Each row is followed by one of two labels, saying whether the row has a hidden trait. Each part has a new trait and two new labels.
(in the rows, 128 means zero)
136 119 147 131 49 174 132 153 119 113 146 120 119 121 153 133 128 130 138 134 136 126 114 128 144 127 140 127 133 108 181 146 129 117 128 112 139 120 130 152 120 145 125 117 109 124 120 96 86 136 124 133 129 135 141 136 | [10]
129 132 132 131 119 130 125 172 135 130 158 124 135 121 117 125 125 127 116 128 133 129 127 138 135 130 156 121 134 104 133 145 126 125 132 114 136 144 112 142 129 132 121 132 108 122 122 129 107 138 120 90 130 131 119 123 | [10]
158 126 114 140 91 141 145 104 118 124 129 122 116 129 127 133 135 128 149 133 141 130 119 142 143 128 124 119 127 128 169 143 131 135 116 114 160 127 101 129 128 115 120 122 108 119 114 113 74 163 124 140 129 121 129 127 | [10]
120 106 112 155 255 140 127 94 117 158 194 130 119 143 86 137 119 121 212 137 109 122 121 170 137 129 111 123 121 123 117 110 134 136 123 117 166 123 108 161 140 104 136 96 134 133 130 23 157 83 126 82 121 106 144 132 | [6]
66 161 136 114 207 96 83 215 155 121 218 139 84 104 109 129 125 139 178 114 99 111 95 114 122 129 66 109 155 168 159 113 119 121 119 108 90 129 126 94 110 114 132 151 129 146 124 254 227 137 112 166 131 137 75 115 | [6]
151 120 124 145 135 143 120 144 121 132 143 137 124 130 133 134 128 131 154 117 118 132 112 143 135 125 91 122 128 115 138 103 129 127 131 113 142 139 113 129 135 127 121 103 143 119 134 56 146 112 121 109 128 130 110 123 | [6]
140 130 107 145 95 175 141 108 133 129 133 132 140 127 133 124 117 121 135 126 121 126 116 152 125 127 98 122 125 168 178 123 129 132 123 124 143 131 103 122 125 118 125 152 128 133 128 123 121 103 125 149 132 124 131 120 | [6]
141 121 112 128 132 130 125 163 129 130 145 127 132 110 112 123 132 118 121 131 137 130 117 128 130 127 194 131 137 96 173 145 130 123 126 117 115 150 121 165 126 145 121 132 122 122 119 135 99 140 121 74 130 137 96 130 | [10]
139 131 176 117 181 119 128 122 128 113 111 119 120 117 117 133 138 119 142 129 116 127 133 130 136 128 120 127 125 86 216 144 131 137 148 143 130 94 161 123 137 148 134 142 124 116 129 147 135 121 131 122 124 118 134 124 | [6]
136 113 89 133 90 206 148 116 127 119 130 133 122 136 123 128 124 125 142 124 124 128 120 138 128 131 100 121 127 150 159 135 133 129 113 117 141 109 102 129 121 133 119 144 116 127 118 92 118 128 118 166 130 126 135 119 | [6]
119 138 156 112 87 115 125 155 134 134 135 117 116 130 130 132 128 129 159 124 125 127 127 140 130 127 103 118 135 144 175 149 135 131 134 114 132 96 113 123 118 127 118 146 115 115 129 147 96 118 134 133 125 115 119 114 | [6]

Next part:
104 130 124 116 145 140 157 158 114 96 129 123 154 134 129 172 98 139 95 101 125 104 66 141 141 170 154 141 82 139 130 141 111 103 143 128 124 120 114 137 113 133 75 112 159 148 121 130 145 114 151 146 139 133 104 | zum
101 123 110 126 143 122 137 149 113 127 138 118 194 148 135 195 102 125 105 104 137 119 92 117 132 186 140 144 79 139 133 163 106 121 135 131 143 125 116 131 122 143 88 121 142 168 150 128 149 110 143 142 142 131 109 | zum
110 130 108 116 144 131 151 164 110 109 133 118 158 147 134 189 100 132 98 91 134 117 80 119 136 179 147 143 79 136 128 144 127 111 148 128 127 121 114 137 119 144 79 113 155 158 131 128 144 104 140 147 132 138 104 | zum
105 130 108 109 149 136 144 158 115 115 120 120 200 148 135 184 114 131 85 102 136 107 56 97 143 191 141 135 89 141 133 150 109 115 138 128 134 119 116 133 118 156 106 108 151 169 136 129 148 116 153 135 134 125 112 | lepem
103 125 105 97 150 133 136 157 116 121 117 117 218 148 141 173 111 128 70 102 140 104 49 71 143 199 135 128 85 145 135 158 99 117 129 130 144 117 120 126 124 153 128 104 145 185 144 128 156 119 162 127 132 120 116 | lepem
110 125 112 107 146 138 143 169 113 113 126 121 190 143 139 144 101 131 76 97 136 104 50 110 133 200 142 133 78 146 133 153 102 115 141 129 134 120 116 129 117 138 94 103 153 167 137 129 149 110 155 138 136 128 111 | zum
108 122 111 121 149 127 141 159 115 122 133 123 183 148 135 183 109 128 88 98 140 104 76 110 131 185 136 143 85 141 130 152 95 119 140 127 142 124 115 130 120 143 91 117 148 170 140 130 151 114 149 140 142 128 113 | zum
105 140 119 121 142 139 167 156 112 86 120 120 135 135 126 191 94 142 108 100 117 121 69 159 150 161 159 141 111 133 131 124 137 101 153 126 110 119 114 146 105 143 69 110 166 138 108 131 143 113 138 149 134 143 99 | zum
98 127 112 83 154 148 145 165 118 109 110 116 217 149 135 182 113 134 65 111 134 89 34 72 148 197 139 127 86 146 134 147 106 112 122 130 133 116 118 138 119 152 126 94 149 195 132 130 151 124 170 124 134 115 119 | zum
104 127 113 126 142 129 147 150 115 113 130 119 172 140 132 181 99 131 97 97 130 121 92 132 139 171 146 143 82 141 133 146 113 113 142 129 135 120 117 130 121 143 81 114 152 148 134 128 147 114 136 145 134 135 108 | lepem
107 128 114 122 144 130 146 158 117 111 124 121 191 142 134 160 103 131 90 96 130 117 61 130 139 187 146 138 96 141 135 148 107 112 146 128 131 121 116 132 114 144 91 107 157 157 135 131 151 116 147 140 142 131 108 | lepem
103 122 107 136 138 117 145 139 116 115 138 116 172 142 132 176 91 127 111 99 129 140 97 142 140 170 147 144 95 140 134 157 119 117 146 131 141 122 120 127 126 149 80 118 148 147 144 128 149 111 125 146 137 139 104 | zum

157 120 133 139 112 113 143 146 157 154 123 124 112 152 129 115 126 144 91 144 120 127 110 123 127 96 117 95 122 122 107 124 122 152 84 113 117 95 105 140 155 108 141 106 97 130 119 118 139 117 128 131 138 103 112 108 104 123 139 121 138 132 104 120 132 135 135 130 139 130 107 188 111 119 | <18>
160 122 132 95 120 121 142 135 152 136 129 126 116 147 149 124 126 148 97 150 130 141 113 126 114 105 126 106 128 123 107 125 123 142 97 118 128 81 91 133 131 125 124 102 93 127 118 119 136 117 121 119 145 112 116 97 90 116 139 123 140 134 118 114 126 117 141 131 144 140 114 183 117 118 | <18>
125 118 128 103 115 156 117 136 171 177 149 125 120 143 108 124 172 143 77 159 111 131 121 129 146 114 115 107 123 142 96 109 112 130 89 100 84 42 91 114 124 163 131 108 84 133 117 75 159 112 74 90 113 90 107 93 77 120 163 155 137 105 123 126 116 132 138 135 147 130 112 185 119 119 | <23>
122 100 132 186 92 155 137 115 75 193 144 124 74 129 214 142 247 60 86 129 118 111 163 137 34 127 133 101 116 187 71 107 120 125 76 89 140 101 63 152 169 117 83 69 94 125 139 76 152 138 123 138 115 71 146 127 153 146 140 82 149 141 138 130 135 123 152 130 97 128 141 123 95 126 | <23>
119 146 119 115 149 129 111 120 117 121 120 132 135 91 99 130 108 150 118 140 135 135 126 122 195 112 123 153 122 122 145 135 134 63 159 149 112 160 149 85 79 156 188 108 129 123 119 122 137 122 135 107 126 129 127 124 136 116 113 186 112 109 135 140 117 124 119 127 138 134 101 114 155 104 | <18>
138 134 126 125 134 131 126 107 75 104 126 134 110 91 184 142 133 109 135 132 146 135 143 128 120 121 133 148 121 141 134 140 139 94 155 131 153 177 117 123 94 130 126 103 118 116 130 129 131 138 157 116 139 129 148 126 156 119 103 121 125 138 152 133 124 121 136 127 116 137 125 94 141 109 | <18>
114 130 121 143 130 145 115 116 85 134 114 134 102 90 165 140 168 105 120 130 136 127 152 129 122 126 131 145 119 152 131 127 135 78 146 127 129 161 125 111 104 143 140 95 121 119 131 107 143 135 144 123 117 116 147 135 161 128 110 140 124 125 148 138 122 129 132 126 112 131 121 94 140 113 | <18>
136 121 130 108 121 152 100 157 172 183 150 119 122 163 94 106 153 169 69 165 91 126 101 122 178 110 85 76 120 127 94 109 107 159 86 94 48 27 107 112 117 185 142 144 84 136 112 65 164 102 55 86 108 96 84 86 54 111 170 173 140 94 103 131 111 142 131 138 159 124 107 202 122 115 | <18>
135 134 125 87 129 117 141 115 152 151 125 132 143 114 109 139 125 144 103 142 143 148 121 130 137 105 149 151 128 131 120 125 126 85 124 138 134 111 110 99 118 121 152 73 107 133 120 122 131 118 128 122 138 115 115 112 112 119 139 156 125 125 130 122 120 104 131 128 144 140 98 153 128 112 | <18>
130 102 133 160 91 151 142 111 108 164 143 125 78 131 234 145 225 59 101 127 126 121 158 139 18 133 140 107 123 174 76 112 123 138 84 95 153 101 64 158 160 113 71 78 97 125 140 91 145 136 129 137 123 85 148 125 148 139 139 68 150 148 144 121 137 122 153 130 103 134 149 127 95 136 | <23>

123 130 91 121 138 139 125 128 115 125 112 159 90 108 166 124 134 141 125 123 125 126 128 143 119 128 123 129 154 143 126 109 128 110 105 130 132 121 127 126 119 79 171 126 136 129 115 128 133 126 139 134 155 124 128 126 125 124 130 103 106 130 145 120 134 126 154 131 118 130 126 115 129 130 132 108 121 142 140 110 118 128 124 151 112 172 181 112 130 | [65]
128 127 102 121 132 141 126 126 120 136 83 154 130 130 167 125 126 135 125 140 129 133 114 141 125 132 125 129 165 153 128 138 133 122 123 121 139 101 137 128 113 96 145 128 134 118 133 129 100 134 134 128 136 119 122 146 129 116 117 97 102 129 124 123 124 121 123 127 122 130 111 149 123 134 135 117 112 128 124 120 135 121 125 126 118 156 144 135 124 | [60]
148 127 85 115 117 137 129 128 119 131 118 137 115 147 149 132 114 154 122 130 130 117 130 138 135 125 127 130 141 139 120 138 136 119 105 122 152 125 138 129 129 97 153 127 104 129 93 136 157 129 125 139 118 125 129 124 124 126 116 117 152 131 149 128 128 114 116 127 117 124 121 105 124 131 132 130 127 126 124 138 116 129 123 120 128 151 128 121 127 | [60]
122 130 91 124 139 136 126 125 117 132 105 143 119 135 183 128 123 133 124 123 131 137 128 156 128 124 124 127 153 147 125 128 134 105 108 121 136 124 145 132 118 81 150 127 164 127 135 133 128 129 135 133 149 125 125 131 121 125 119 102 98 121 141 122 126 120 116 127 113 130 121 115 135 137 140 115 121 130 129 126 126 107 126 119 111 170 155 114 126 | [60]
126 122 80 119 131 130 129 126 134 127 113 134 122 123 163 127 120 135 128 126 134 137 125 141 134 126 123 127 136 134 130 145 129 126 102 123 120 139 144 130 112 112 126 127 148 131 121 134 122 129 130 121 134 127 131 126 119 130 121 108 102 114 121 128 122 120 111 129 122 130 127 117 134 137 135 134 127 131 122 136 113 113 123 117 106 141 140 134 128 | [60]
101 149 228 146 146 155 123 127 155 157 113 141 200 175 192 144 119 139 149 117 133 145 217 140 130 104 139 140 147 128 130 157 55 199 173 155 160 109 125 152 118 103 118 136 184 85 112 137 109 130 125 120 133 132 117 117 170 136 109 136 130 144 99 144 109 148 122 110 40 125 120 110 118 145 180 184 159 143 118 180 163 102 69 136 65 239 122 168 125 | [65]
140 126 95 113 117 136 130 127 133 132 129 134 118 128 130 129 112 137 124 132 127 122 126 133 127 128 128 129 132 133 120 144 130 132 106 126 132 131 138 125 144 126 132 127 102 129 105 133 140 128 127 138 110 126 135 125 122 128 118 122 132 126 129 129 122 117 112 122 127 126 126 121 122 129 120 141 128 123 122 140 114 129 127 112 137 131 115 132 128 | [60]
159 125 79 113 120 145 130 131 116 130 120 120 110 155 132 133 113 175 125 134 134 109 135 136 144 125 128 131 134 137 117 140 133 120 104 121 160 126 138 134 119 101 144 127 87 131 76 139 201 129 125 134 120 125 133 122 128 128 113 117 159 135 138 130 125 112 120 125 125 120 117 100 122 129 131 132 135 128 122 139 114 139 121 114 118 154 127 130 125 | [60]
135 121 63 111 124 92 129 138 109 85 117 141 67 32 90 121 148 145 115 168 112 108 108 131 122 168 112 126 96 135 132 38 155 112 91 122 111 135 119 121 65 167 192 126 80 146 97 115 185 127 143 127 160 105 149 127 108 128 150 102 51 120 170 98 186 116 196 161 173 127 143 144 139 113 116 109 114 142 183 49 101 164 149 140 115 137 241 105 136 | [65]
119 129 90 125 136 137 127 125 124 129 114 142 124 134 165 127 119 130 124 123 131 136 131 151 129 124 124 127 148 140 127 156 132 116 105 124 128 126 143 132 132 93 131 127 158 130 130 133 124 128 133 130 142 126 131 130 125 125 121 103 105 119 135 126 122 123 113 127 121 132 123 118 134 135 132 124 123 127 127 138 126 110 128 118 121 151 150 121 129 | [60]
116 127 86 119 146 131 129 124 129 128 127 110 143 127 164 130 117 127 125 119 136 147 144 165 141 119 125 127 125 136 126 141 134 124 95 126 117 162 152 137 145 100 130 126 182 137 115 136 124 127 132 129 143 137 131 126 119 129 128 117 112 100 150 130 124 125 99 126 120 131 132 101 143 134 132 141 129 128 123 144 115 107 131 107 126 147 143 122 134 | [60]
